Each row comes from the steps of one path. Every step used is in the known rows, and no mark comes twice. Write the path behind each row, first mark first.
Known rows:
remo-dodipil-ruku-tama-livapu-marimiz: [  85 -182  -73  -44  376 -301 -339 -148 -186    8   45  -48 -111 -125
  359  105 -119 -108   10 -200    5   91  -64 -239 -159  -78  208  211
  143  -12  -74  436  232   88  -83 -277  310  163  130  183  127 -235
  105  -61  259 -294    1   28 -120]
tama-livapu-ruku-dodipil: [ 138 -152  -16 -154  212 -208 -286 -325  -11  136   60  269 -308  -44
  181  142 -143 -302  163  -79  127  396  -32 -187 -227  -64  154  411
   42  -44 -108  260  311 -167   17  234  345  179  117   37  142 -335
  511   54  111 -603  -25  -62  156]
fetofez-befesam-marimiz-remo-dodipil-ruku-tama-vurud-rutav-livapu: [ 189 -134 -142  -30   71 -105 -201 -149  -52   61   -4  -85  133   -8
   99  127 -284   69  -84 -103   13  170  -76  109 -119  -80  -75  228
   96  -35  248  232   12  270   42  -24  307  -47  105  143  -60 -147
 -106    7 -164  205   82  118    7]
livapu-fetofez-rutav-tama-vurud-remo: [ 211 -278  -36  -10  158   47  152  -88 -109   60  -13 -129 -114   86
  -40  -24   86   54  148  -56   57  446    5   78 -435  -79 -122  305
  238  -21  -14  138  394   48 -133  -74  105 -194   53  110  -27  -91
  333  -15 -262 -195   98  -13    9]
fetofez-livapu-ruku-tama-rutav: [ 129 -119  -53 -110   73 -194  -20 -260   47  239   52  230  -29   44
   54  302  -79  -25  179    2  145  261    7  -91 -198    0  138  278
   95  -36   -3  335  389  -44  -17  107  370  -75  209  109   80 -218
  395  301  313  114   60   51  -24]
rutav-tama-vurud-remo-fetofez: [ 258 -215 -180  -11  185 -174    0  -51 -119   16  -80   24 -192   69
  -10 -111  -58 -127  -47  -73   24  275   12   19 -247 -129  -70  189
  143  -43 -110   99  284  -21   43  -25  163   55  220  128  128 -165
 -100 -186 -438 -116   35   28  217]
rutav-tama-livapu-ruku: [ 148 -180  -45  -51  139 -259  -98 -340  -34  140  -68  409 -171  162
   62 -112 -178  -98  146  -60   15  315   37  -36 -204  -79  -13  142
   20  -41 -194  -28  183 -146   77  267  311   72  145   41   59 -228
  340   18   -5 -479  -15    8  150]
fetofez-rutav-livapu-vurud: [ 133 -179   34  -57  -86  115  115 -210   -8   49   64  142  -44  192
 -246  251 -106   -2  181    6  -42  188  -57  100 -239  -79 -132  385
    6  -60   44  127  220   49 -201   64  205 -109  196  134 -395 -268
  406  185 -176   38  120  107   67]
ruku-dodipil-vurud-livapu-fetofez-befesam-remo-tama-rutav: [ 272 -177  -18 -122   -2 -152 -106  -45  -35   45   26   42  -90  -57
   27  208 -171 -133  -38  -95  241  489 -103 -311 -251   59   49  384
   90  -49  -77  493  249  113   94  -71  155  -14   -7  338  198  -99
   87 -125 -427  -63   19    9 -140]
marimiz-remo-befesam-fetofez-livapu: [ 119 -207 -149   80 -113  202 -211   22 -145  -76   80  106 -166   55
  -12  354 -208  176 -117 -117  159  100   -4  -19 -203 -137 -238  331
   87  -21  121  103   66  101  -86  117  152   84 -193  -71 -161   48
  127  -73  259  513  134  -76  287]
befesam-marimiz-remo-fetofez-livapu-vurud-dodipil: [ 180 -238 -175   -8  -16   11 -326   84 -370 -167  184  -75   30   48
   50  227  -87 -233  -55 -123   33  164   -1  163 -115  -64  -96  405
  144  -36 -173   97   93  275   69  -43   98  130  123  -54 -219  -55
  -81 -136   72  322  172   32  121]
befesam-fetofez-livapu-vurud-rutav-tama-dodipil-ruku: [  62 -213 -102  -82  -61  -11  -51 -109 -244  -60   52   77   40  115
 -122  238 -225   -4  151    5   58  109  -20 -149 -181  -38   24  229
  159  -46 -431  255    5  -13   15   45   72 -116  -52  234 -126  -64
  -59    8 -339   34  148  243   22]
befesam-marimiz-remo-fetofez-livapu-ruku-dodipil-tama-vurud: [ 263 -170 -258  -28  167 -152 -347  -80 -236  -38  105 -102 -110 -118
  172  268  -56 -357 -129  -83  117  387  -45   -5 -142    3  192  371
  100  -35 -242  194  154  169    7   -3  207  111  306   81  -68 -127
 -227 -137   46  304   91    2  244]
rutav-tama-dodipil-vurud-remo-befesam-fetofez: [ 141 -269 -159   16   54 -134 -234  -16 -191    3  -45   87 -169  143
  -50  -40  -59  -44  -36   79  100  299   11 -113 -185  -94 -156  163
  110  -34 -119  398  102    1  147 -192  106  120   24  102  115 -112
 -100  -72 -506 -113   46  170  289]
marimiz-fetofez-rutav-tama-dodipil-ruku: [ 138 -301   -7   48  231   80  -33 -177 -194   98  -23  236 -170  254
 -103  241   64  234  -51   24   49   67  -54 -107 -298  -35 -112  228
  192  -47   64  233  170  134 -424   41  201   15 -169  342 -173  -54
  332  -36 -278   -4  117  129  224]
ruku-tama-dodipil-vurud-remo-fetofez: [ 175 -302 -169 -126  201 -231 -252   83  -95  127   56  -36 -104 -120
  110  157   -3 -152  -56    6  224  243 -131 -252 -171  -40  124  341
  158  -47 -139  653  323  -26  136 -403  271   84  168  124  318 -339
   17  -48 -364    1   36  137  180]
vurud-tama-livapu-rutav-fetofez-befesam-remo-dodipil-ruku: [ 217 -117   36 -105   97 -100 -126 -182 -162   43  -64  175 -108   79
   81 -232 -272 -151   62 -156  -35  -41   62  -98 -241  -49 -176  210
   41  -33 -219   89   88   69 -117 -174  223  -57  171   91  238 -193
  365 -161    8 -540    1  132 -264]
befesam-fetofez-livapu-rutav-tama: [ 121 -185  -71  -74 -139  159   73 -209 -183  -78   60    2   29  296
  -59  211 -211  175  175   33   90  311  -30  -32 -221  -70   15  181
  119   -4 -422  131  154   15 -115  -33   60 -130   55  129 -198 -105
  203   95 -175   81  117  175   11]
rutav-livapu-marimiz-remo-fetofez-befesam: [ 206 -145 -110   96  -16   49   87 -215  -56  -86  -54    8  -95  121
  132    3 -281  -85    5 -195   -6  283  -19  150 -233 -108    4  271
   73    6  252   93  279  -28    3  221  101  100  168   19 -255  -80
  280  113 -143  154   84   38  144]
fetofez-rutav-livapu-ruku-tama-vurud-dodipil: [  91 -180  -41 -143   21 -100  109 -333   18  255   19  130  -95  187
 -190   49 -154 -131  173  109  -73  381  -55   93 -299  -45  -31  429
   -1  -31    2  260  320   34 -108  -95  400  -92  390   68  -50 -368
  475  265 -118  -13   78   68  -39]
befesam-remo-marimiz-fetofez-rutav-livapu: [ 211 -149  -48  -18   32  277 -140   19 -136 -142   48   12  -17  114
  -12  259  -14  -73 -199  -83   64  344  -32   86 -252  -31 -233  176
  164   21 -296  171 -100  262 -451 -134  187   79   80   76 -207 -109
  198 -139   99 -159  104  101  326]
dodipil-tama-rutav-fetofez-befesam-remo-ruku: [ 233 -168  -39  -45  176 -114  -27 -187  -55  -15 -123  334   35   38
  -56   52 -188   61  -22 -120   79  136  104 -164  -71   64    3   44
  105  -41 -238  285  -56  260 -178  251  288 -135  -22  329  212 -111
  313 -266 -189 -219  -19   88  -25]
tama-livapu-marimiz-remo-befesam-fetofez: [ 149 -149  -73   13   89   76 -200  -86 -104  -84   85 -129 -242   36
  235  117 -164 -145   -3 -303  106  258   10 -166 -311 -232 -121  319
  137   -4  -33  122  183  -38 -218  235  149  123  117  -47    7  -39
  411  -51  195 -294   52 -117   46]
ruku-tama-vurud-livapu-fetofez: [ 172 -234 -107 -109  172 -245   85  -41   17  147   -2 -151  -68  -25
   77  193 -229 -127  108 -177  151  502 -194 -222 -389 -131  174  268
  184   -5   20  296  399  -56  159   21  241 -110  263  104  250 -285
  309   -6 -254 -120   55  -39 -243]
dodipil-ruku-tama-livapu-fetofez-befesam-remo-marimiz: [ 189 -163 -115  -91  229 -170  -81  -76  -63   23    7  -29  193 -171
  381  231 -123   40   34 -243  166  181   -4 -172  -73  -28  175   62
  202  -14  -26  353   98   75  -58   -8  375 -146  -84  258  167 -189
  192 -194  296 -280  -24   76   66]
tama-rutav-fetofez-befesam-remo: [ 200 -185  -18  -92   95  183  -18 -175   37  -29  -97  365  -42  138
  -12  135 -270  114  127 -106  169  317   24   35 -158   -6 -114   49
  271  -25 -174  347  137  160 -161  325  221  -85  -93  148  113 -234
  611  -61 -285 -596   42    0   22]
vurud-rutav-fetofez-livapu-ruku-dodipil-tama: [ 155 -251   20 -215   62 -184 -116 -228    4   76  -73  205   45   22
 -183  181  -83  -74  202   46 -125  222  -25 -124 -355   37   10  375
   89  -16  -13  374  134  101  170  146  109 -102   26  272   67 -218
  391   27  -79 -327   44  233    5]
remo-befesam-marimiz-fetofez-rutav: [ 125 -141  -23  -29   70  259 -180  -28 -175 -109   98 -141  -61  182
   -9  523  221  258   56 -123   46  219   51   79 -226 -214 -340  149
  250    4  628  271  -36  352 -234  -47  124   61  -51   56 -178   27
  468   40  253   46   82  -39  251]
dodipil-ruku-tama-rutav-livapu-fetofez-befesam-remo-marimiz: [ 149 -150 -117  -79  219 -142   21 -165   -2   55  -37   73  178  -87
  254  189 -226   78   34 -149  128  250    8  -76  -39   17  170  -87
  199   -7 -102  411  172  108  -47   43  364 -108   18  319  140 -217
  241  -81  183 -359  -11  106  -19]
fetofez-befesam-remo-ruku-dodipil-tama-livapu: [ 262  -63  -77  -34   40 -110 -143 -134  -65  -46  -46  297    0  -46
  184  113 -184   83  -55 -164  214  231   53  -97  -46   11  -67  295
   31  -68  150  261 -152  130 -158   90  364  -56 -131  161  160  -38
   91 -200 -225   32  -18   35  179]
marimiz-fetofez-befesam-remo-dodipil-tama-vurud: [ 240 -194  -20   88  143  162  -81 -106 -182    8  -51  -12 -222  -11
  -46  161 -121   54 -204 -185  191  106  -54  -62 -357    2 -118  325
  177  -57  128  135    2  261 -387   31  162  -63 -260  218   42   86
   28 -201 -398  350  149   31  170]
tama-dodipil-vurud-remo-befesam-marimiz: [ 174 -236 -146  -55  173 -119 -453  133 -187   -3  113 -225  -69    4
   46  168  165 -279 -101   49  129  232    1 -191 -134 -131 -159  347
  136   -6  127  704  185  144   83 -329  119  134  152  118   90 -230
   28  -44 -294  -46   58  180  272]
tama-rutav-fetofez-befesam-remo-ruku-dodipil-vurud-livapu: [ 204 -128  -47 -152   70    9 -114  -97   29  -38 -103  359  -15   62
  -20  165 -248   60   15  -85  131  392    8 -232 -137   26   92  151
  166  -23 -196  466  148  180  -48  263  269   19   18  328  224 -203
  460 -130 -380 -506  -46   13 -129]
livapu-tama-rutav-fetofez-befesam: [ 194 -242  -11  -69   60   -3   11 -286  -87   31  -39  422 -131  217
  -56  -17 -290  175  272  -37   78  283  -24  -71 -343  -25    4  233
  294  -54  -64  265  335   -1  203  201  197   58   57   79  138 -203
  536   56 -243 -595   74  -47   28]
rutav-tama-dodipil-vurud-livapu-marimiz-remo-fetofez: [ 193 -266 -211   72  147 -241 -179  -17 -171    3  -89  128 -197  145
   78 -126 -154 -211 -127  -94   70  279  -97 -172 -251  -84   -4  226
   59  -36 -234  311  234  -95   97  -62   69  174  259  216   21 -119
 -110  -95 -559   -7   74   96   95]
remo-fetofez-rutav-tama-livapu-ruku-dodipil: [ 177 -140 -103 -174  163   20  -12 -246  -94   29  -32  296 -268   47
   60  179   46   59  130  -77   95  252    7   26 -182  -47   60  249
  126  -83 -167  164  167  -73 -232  -81  303   80  170  203   26 -192
  277   12 -120 -235  -16  -90  275]
marimiz-fetofez-rutav-livapu-tama-dodipil-ruku: [ 120 -273   12  -18  146   94   28 -236 -205  108   35  193 -145  255
 -185  218  -25  129  -21   80  -24   79  -70 -162 -380   -7    0  375
  172  -24   55  193  283   64 -283   40  220   60    1  263 -216 -104
  424   87 -192  -17  123  125  189]
fetofez-befesam-marimiz-remo-tama-vurud-dodipil-ruku: [ 276 -167 -128   55   20 -138 -149 -125 -221   14   42  -79   95  121
  115  102 -223   -8  -82 -165   66  120   17   77  -42  -74 -183  321
  131  -43  379  253   25  383   55   39  255  -75  -63  134  -49  -21
  -59 -145 -118  494  103   56   68]
rutav-livapu-vurud-tama: [ 152 -186   34   14 -100 -167   59 -210 -112   39   10  201 -150  132
 -215  -23 -356 -329  171  -56  -90  173  -15   70 -252  -82  -72  296
  -42  -40   12  -34  225  -62  237  133  122   72  248  -24 -176 -234
  272   81 -221 -135   96  185  -83]
tama-livapu-vurud-dodipil-ruku: [  91 -235    5 -112  135 -229 -195 -133 -199   50  116   79 -111    1
  -11   75 -204 -344  134 -193  -16  -60   29 -198 -185 -119   -6  443
   25  -82 -129  164  257    3   15  222  243   34   15  194   44 -231
  333 -155    0 -372   57   61 -104]
rutav-tama-livapu-marimiz: [ 202 -187  -46   22  162 -242  -44 -234  -72   10  -53  113 -138  212
  182  -94 -139 -122  133 -171    0  363   13  -50 -282 -161  -60  131
  101  -22  -64   51  228  -91  -50  201  173   86  241   98  -11 -135
  282   10 -151 -561    6   63   15]
fetofez-befesam-marimiz-remo-ruku-tama-dodipil-vurud-rutav-livapu: [ 181 -145 -141  -46  -28 -109 -269  -97  -42   65    7   57  156   73
   42  131 -206  125  -99  -32   82  263  -49    0  -69  -75  -82  278
   44  -33  258  372  -39  238  118  -39  325    8  114  136  -17 -135
   26   72 -305  228   44  187   94]
befesam-marimiz-fetofez-livapu-tama: [ 218 -218  -32  -18   34   54 -161  -59 -330  -95  181 -118  113  227
   14  385   94   12   47    1   34  323  -13  -14 -306  -53   -7  305
  291   27   54  100  139  271  -33    0  100   73   90   44 -260    9
  191   55   72  126  150  130  126]
dodipil-vurud-rutav-livapu-fetofez: [ 111 -287   13 -174    8  -10  -33 -106   21   97   68 -138  150   -6
 -280  128  -54  -89   38   23  -46  210  -45 -213 -328  -74  -24  343
    0   26 -182  348  224   58   93 -147  130 -154   97  435 -142 -276
  322  -42 -339  -66   56  253  -82]

Write each row's path:
[ 218  -33  -88  -17   14  -29  -59 -101  -15  -52  -37  186   61    6
  340   34 -176  156   44 -271  208  334   29  -37 -116  -82  -94  233
  141  -33  242  299  -43   69 -136   34  359  -92   14  -14  193  -57
  306  -43  -69  -85   10  -33   50] -> fetofez-befesam-remo-ruku-tama-livapu-marimiz
[ 155 -255 -135  -91  160  -83 -180 -150 -125   64  -41   41 -229  187
   -5 -207  -28  -42   14   11   41  173  -76 -120 -241 -103  -71  248
   13  -70 -259  419  443  -89   46 -299   23   55  282  235  129 -295
  145  -40 -429 -348   50  149  146] -> livapu-rutav-tama-dodipil-vurud-remo-fetofez
[ 132 -168  -98 -173  112 -135 -110 -318   72  181  -66  129  -19  -26
   90   51 -187  -72  292  -71   43  556  -99   31 -283  -56  125  238
  208  -22  104  403  196   36  315   97  304 -133  216  -40  260 -376
  466  144  -76 -376   55    6   39] -> livapu-ruku-tama-vurud-rutav-fetofez-befesam-marimiz
[  58 -184 -113   43 -130  256 -147 -159  -67    9   40  269 -224   93
  -96  167 -239  147  -46  -36   57  218   -6   85 -213 -100 -245  326
   16  -21   29   51   60   38  -71  140  226   83  -63 -163 -183  -74
  340   27  273  307  119 -136  315] -> marimiz-remo-befesam-fetofez-rutav-livapu-ruku
[ 147 -213  -61   13  190 -226 -132    6  -84  -43  -36   59   15   59
  199  -16 -267 -144  -50 -224  -88  222 -111 -246 -280  -68   58  202
  152   30 -159  314  324   88   62  190  108  125  230  112  107 -157
  337 -104   87 -269   64  -45 -403] -> vurud-livapu-marimiz-remo-dodipil-ruku-tama-rutav-fetofez
[ 204 -219  -23  -82   29   60  -20  -71 -101   38  -38  -48  -26  -32
   18    4 -107   58   51 -184  233  331  -27 -110 -326    8 -192  314
  218  -28   83  424   69  118   58 -181   87 -263 -202  177  173    0
  248  -68 -368   -9   98   39   12] -> livapu-fetofez-befesam-remo-tama-dodipil-vurud-rutav
[ 166 -194  -85 -176  180 -184  -94 -233  -34   59   -8   38  266   26
  287  216 -165  122  197 -132   21  165  -46 -181  -42  -48  250   72
  159  -16   56  369  236  111   87  112  325 -186   63  257   85 -350
  427  -70  171 -440  -40  158  -54] -> dodipil-ruku-tama-livapu-rutav-fetofez-befesam-marimiz
[ 102 -261  -94 -175  147 -132 -310 -134  -51  156  -18   92  -92   32
 -134  153  -36 -253   66   85   57  214  -70 -299 -299  -19   82  423
   91  -16 -167  691  257  -15  101 -119  163  -30  152  321   73 -334
  295  125 -367 -191   69  262  114] -> tama-dodipil-vurud-rutav-fetofez-livapu-ruku
[ 190 -306  -49  -84  -32   21 -186    7    1   32   43 -118  147  -11
 -154  166  -20 -105  -28  -48  -61  146  -71 -259 -391  -64  -25  479
   61   11 -164  437  277  144   15  -62   58 -140  107  387 -155 -198
  220  -82 -195   98  107  253  -49] -> dodipil-vurud-rutav-fetofez-livapu-marimiz-remo
[ 277 -194  -12 -189   -3 -146 -265 -122    6   10  -16  -13  -89  -89
   81  119 -137 -198   28 -127   85  468 -109 -302 -352   11    9  490
  100  -52  -18  564  168  122   82 -124  136   -6   78  303  200 -170
  127 -108 -394 -441   -6  133    5] -> ruku-dodipil-vurud-rutav-fetofez-befesam-remo-tama-livapu-marimiz
[ 257 -197  -31 -154   39 -188 -231 -133 -144   54  -47  -33  -33  156
  -86  154  -88  -69  -15  -90   50  233  -44 -254 -170  -26 -107  268
  176  -28  153  562    3  325  187 -201  145  -52   98  247  140 -129
  109    9 -310    2    6  183   70] -> remo-tama-dodipil-vurud-rutav-fetofez-befesam-marimiz
[ 171 -210   50 -125 -150   52  -78 -100  -45  -51  -62  273  -46   17
 -203   33 -268   -2  193 -236  -16  124  -71  -24 -309  -29 -283  365
  145  -96   42  211  -15  148  247  164   15 -185 -125   36   64 -121
  285 -120 -240 -275  133   44   11] -> livapu-vurud-rutav-fetofez-befesam-remo-tama
[ 153 -281  -57  -52  155 -154  -99    3  -50  173   49 -122  -87   83
   57  244    5  -87   -7  -42  157  356 -217 -339 -388  -76   71  392
  162  -29   30  627  345   21 -123 -241  200   -5  254  232  137 -229
  286  130 -413   20  105  143 -126] -> ruku-tama-dodipil-vurud-livapu-marimiz-fetofez-rutav
[ 195 -161   -8 -103  126   80 -144  -85 -107    8   27 -131  -89 -132
  145   77 -106  -95    9 -245  223  257   24 -151 -312  -42   36  333
  146  -24 -160  154  161   53 -187  -38  239 -126  -96  173   93  -70
  274  -95 -106 -224   16  -28  -37] -> tama-livapu-fetofez-befesam-remo-dodipil-vurud
[ 212 -170 -137 -131  132 -155 -109   75 -151   52   50   -8  -58  -91
  115   82  161 -163  -18    5  100   97   66  -44 -160  -11   12  395
  186  -27   20  389  359  -37   97 -195  202   62  144  -53  261 -143
   80   46   77  214   48   56  263] -> vurud-remo-fetofez-livapu-ruku-tama-dodipil
[ 180 -145 -188 -200  -19   -9 -183   -9  -96  -31   11  273   23 -122
   13   87  -19 -137  -61    4  130  304   -7  -62 -188   86  -41  322
   57  -38 -525  297   -1  -36  -17 -302  212  -55  145  193   95 -148
 -139 -172 -189   17   67   72  249] -> befesam-remo-fetofez-livapu-ruku-dodipil-vurud-rutav-tama
[ 110 -216 -147    9  -74   99 -330 -137  -64   81   40  265 -338  -19
  -18  155 -182   69  -98  -34  149  299  -40 -112 -266  -74 -130  413
  -25  -81 -155  126  124   -9  -79   56  271  138  -46   10  -11  -61
   85  -80   94  107   63 -125  320] -> marimiz-remo-befesam-fetofez-rutav-tama-livapu-ruku-dodipil-vurud
[ 126 -274 -120  108  310 -132 -335 -128 -132  -37  -19   77 -226  -54
  350  -52 -261 -122  -31 -236    9  293 -114 -125 -293  -53  126  240
  214  -10 -184  432  406  103  -48   11  149  217  145   37   89 -183
  262  -76  179 -408   91  -61 -121] -> livapu-marimiz-remo-dodipil-ruku-tama-rutav-fetofez
